Below is a small trained network, with its code and all its weights. Each question gives an input and a class and asks what happens when units are switched off, that is, made to give their printed mean instead of their output.

import numpy as np


def w(rows, s, z=0):
    codes = np.array(rows[::2]) - 128.0
    scale = np.full(codes.shape[1], s)
    scale[-1] = z or s
    return codes * scale


def norm(h):
    return h / np.sqrt((h * h).mean(-1, keepdims=True) + 1e-5)


def f(y):
    return y / 2 * (1 + np.tanh(0.7978845608 * (y + 0.044715 * y**3)))


def log_softmax(a):
    a = a - a.max(-1, keepdims=True)
    return a - np.log(np.exp(a).sum(-1, keepdims=True))


def net(x, mask):
    res = np.array(x, float).reshape(1, 8) / 4 @ E
    u = 0
    for l in range(2):
        y = f(norm(res) @ A[l][:, :-1].T + A[l][:, -1])
        res = res + np.where(mask[u : u + 15], y, B[l][:, -1]) @ B[l][:, :-1]
        u += 15
    return log_softmax(norm(res)[-1] @ U[:, :-1].T + U[:, -1])


A, B = {}, {}
E = w([
[135,130,134,135,142],'x0',
[234,25,104,105,46],'x1',
[147,139,136,132,134],'x2',
[143,140,134,135,108],'x3',
[253,216,95,30,249],'x4',
[132,93,247,30,106],'x5',
[104,28,174,153,249],'x6',
[130,134,131,131,125],'x7',
],0.0014)
A[0] = w([
[130,135,212,73,105,32],'L0N1',
[95,141,139,167,232,133],'L0N2',
[121,147,235,55,104,127],'L0N3',
[133,154,77,68,193,3],'L0N4',
[151,153,64,211,153,2],'L0N5',
[144,147,47,228,142,61],'L0N6',
[145,160,28,202,156,44],'L0N7',
[96,168,91,108,153,150],'L0N8',
[62,255,142,133,118,148],'L0N9',
[160,153,43,215,146,81],'L0N10',
[125,127,71,206,141,46],'L0N11',
[135,145,70,49,195,67],'L0N12',
[162,149,82,46,187,32],'L0N13',
[124,121,186,91,122,42],'L0N14',
[158,175,81,94,71,137],'L0N15',
],0.0043,0.0016)
B[0] = w([
[41,145,107,73,137,146],'L0N1',
[173,54,107,124,122,209],'L0N2',
[36,129,62,43,122,251],'L0N3',
[132,177,248,149,118,113],'L0N4',
[53,129,191,27,134,104],'L0N5',
[71,89,175,29,60,161],'L0N6',
[103,103,186,30,145,155],'L0N7',
[149,102,161,152,182,154],'L0N8',
[148,37,21,186,202,236],'L0N9',
[89,78,145,40,114,166],'L0N10',
[109,149,183,60,67,120],'L0N11',
[149,155,249,172,64,160],'L0N12',
[133,176,252,186,35,161],'L0N13',
[69,139,127,102,157,117],'L0N14',
[159,61,106,163,165,192],'L0N15',
],0.0036,0.0011)
A[1] = w([
[74,192,101,3,147,24],'L1N1',
[70,106,137,80,133,69],'L1N2',
[93,121,82,176,65,50],'L1N3',
[56,93,116,188,86,23],'L1N4',
[190,77,142,121,57,104],'L1N5',
[125,156,50,86,107,46],'L1N6',
[128,156,58,100,86,111],'L1N7',
[93,166,108,40,129,112],'L1N8',
[149,106,63,132,132,112],'L1N9',
[143,111,71,160,124,53],'L1N10',
[153,93,91,112,97,112],'L1N11',
[184,146,96,73,106,122],'L1N12',
[82,100,106,184,78,3],'L1N13',
[66,95,122,165,111,24],'L1N14',
[94,126,198,134,172,229],'L1N15',
],0.005,0.0019)
B[1] = w([
[104,34,224,22,85,148],'L1N1',
[174,104,108,102,102,160],'L1N2',
[195,156,215,73,171,196],'L1N3',
[218,211,218,110,107,214],'L1N4',
[26,142,45,176,192,226],'L1N5',
[179,54,200,72,230,134],'L1N6',
[99,88,191,98,201,178],'L1N7',
[112,75,195,85,77,160],'L1N8',
[114,139,78,153,252,179],'L1N9',
[163,137,131,98,201,132],'L1N10',
[64,152,86,154,200,195],'L1N11',
[81,171,221,135,179,172],'L1N12',
[191,198,214,61,142,170],'L1N13',
[210,226,163,84,105,164],'L1N14',
[127,108,75,102,29,250],'L1N15',
],0.0038,0.0013)
U = w([
[120,84,122,170,125,254],'0',
[24,13,195,5,62,55],'1',
[239,237,245,237,53,38],'2',
[96,100,92,172,141,173],'3',
[101,64,75,200,161,140],'4',
[50,101,3,250,193,26],'5',
],0.0052,0.0048)

Each question gives the input, the list of numbers given to net, and the class t.
The units are the neurons (one row each of A and B). Each row of codes is followed by its name. A weight is (code - 128) times the scale printed after its matrix; where a second scale follows, it is the last column's (A, B and U).
mask holds one flag per neuron, layer by layer. A switched-off neuron (its flag False) gives its mean, the last column of its row in B, instead of its output. The means were averaged over made-up inputs and are rounded, as every weight is.
A unit's drop is (log p(t) with every unit on - log p(t) with that unit switched off) / (log p(t) with every unit on - log p(t) with every unit switched off).
The circuit of an input: a set's keep is (log p(t) with only the set's units on - log p(t) with every unit switched off) / (log p(t) with every unit on - log p(t) with every unit switched off). Starting from the 12 units with the biggest drops (on a tie, the unit counted first), units are removed one at a time, each time the one whose removal leaves the highest keep (on an exact tie, the one counted first), for as long as the keep stays at least 0.8.
circuit, biggest first: the units of the circuit, biggest drop first
k most important neurons: the k neurons with the biggest drops, biggest first
k most important neurons of layer l: the k neurons of layer l with the biggest drops, biggest first
drop of u: that unit's drop, to one decimal
input [-5,-5,-5,-5,7,-6,-1,-7], class 2: 4 most important neurons	[L0N12; L0N13; L0N4; L0N3]
input [3,6,-5,-2,-4,5,-4,-8], class 5: circuit, biggest first	[L1N5; L0N6]
input [-2,8,-7,1,5,-6,-4,8], class 5: 3 most important neurons	[L1N5; L0N15; L0N3]
input [3,6,-7,1,-8,-1,4,-5], class 2: 2 most important neurons of layer 1	[L1N4; L1N13]
input [1,0,3,0,-6,0,-6,5], class 2: circuit, biggest first	[L1N4]
input [6,0,6,-1,-8,-8,-5,1], class 1: circuit, biggest first	[L0N6; L0N10; L0N7]
input [4,8,3,2,2,-8,5,4], class 1: 2 most important neurons	[L0N6; L0N10]
input [3,0,-5,5,6,-5,1,1], class 2: 4 most important neurons	[L0N13; L0N12; L0N4; L0N3]
input [3,-5,3,0,-7,-5,1,2], class 2: 2 most important neurons	[L0N3; L1N4]
input [-3,5,3,2,-5,1,4,-4], class 2: 2 most important neurons	[L1N4; L0N9]
input [-5,3,2,5,-7,5,-7,2], class 2: 2 most important neurons of layer 1	[L1N4; L1N3]
input [-1,-6,-6,2,8,8,8,-5], class 1: 2 most important neurons	[L0N3; L1N15]
input [-3,5,-3,-5,-2,-7,6,-5], class 1: drop of L0N5	0.4
input [-3,-8,4,7,-1,2,-6,8], class 5: circuit, biggest first	[L0N9]
input [7,-8,-7,6,3,-8,-7,5], class 1: drop of L1N1	0.3
input [5,5,7,2,0,3,-8,-4], class 4: drop of L1N6	0.1
input [7,3,8,4,2,-8,-6,3], class 1: drop of L0N10	0.2
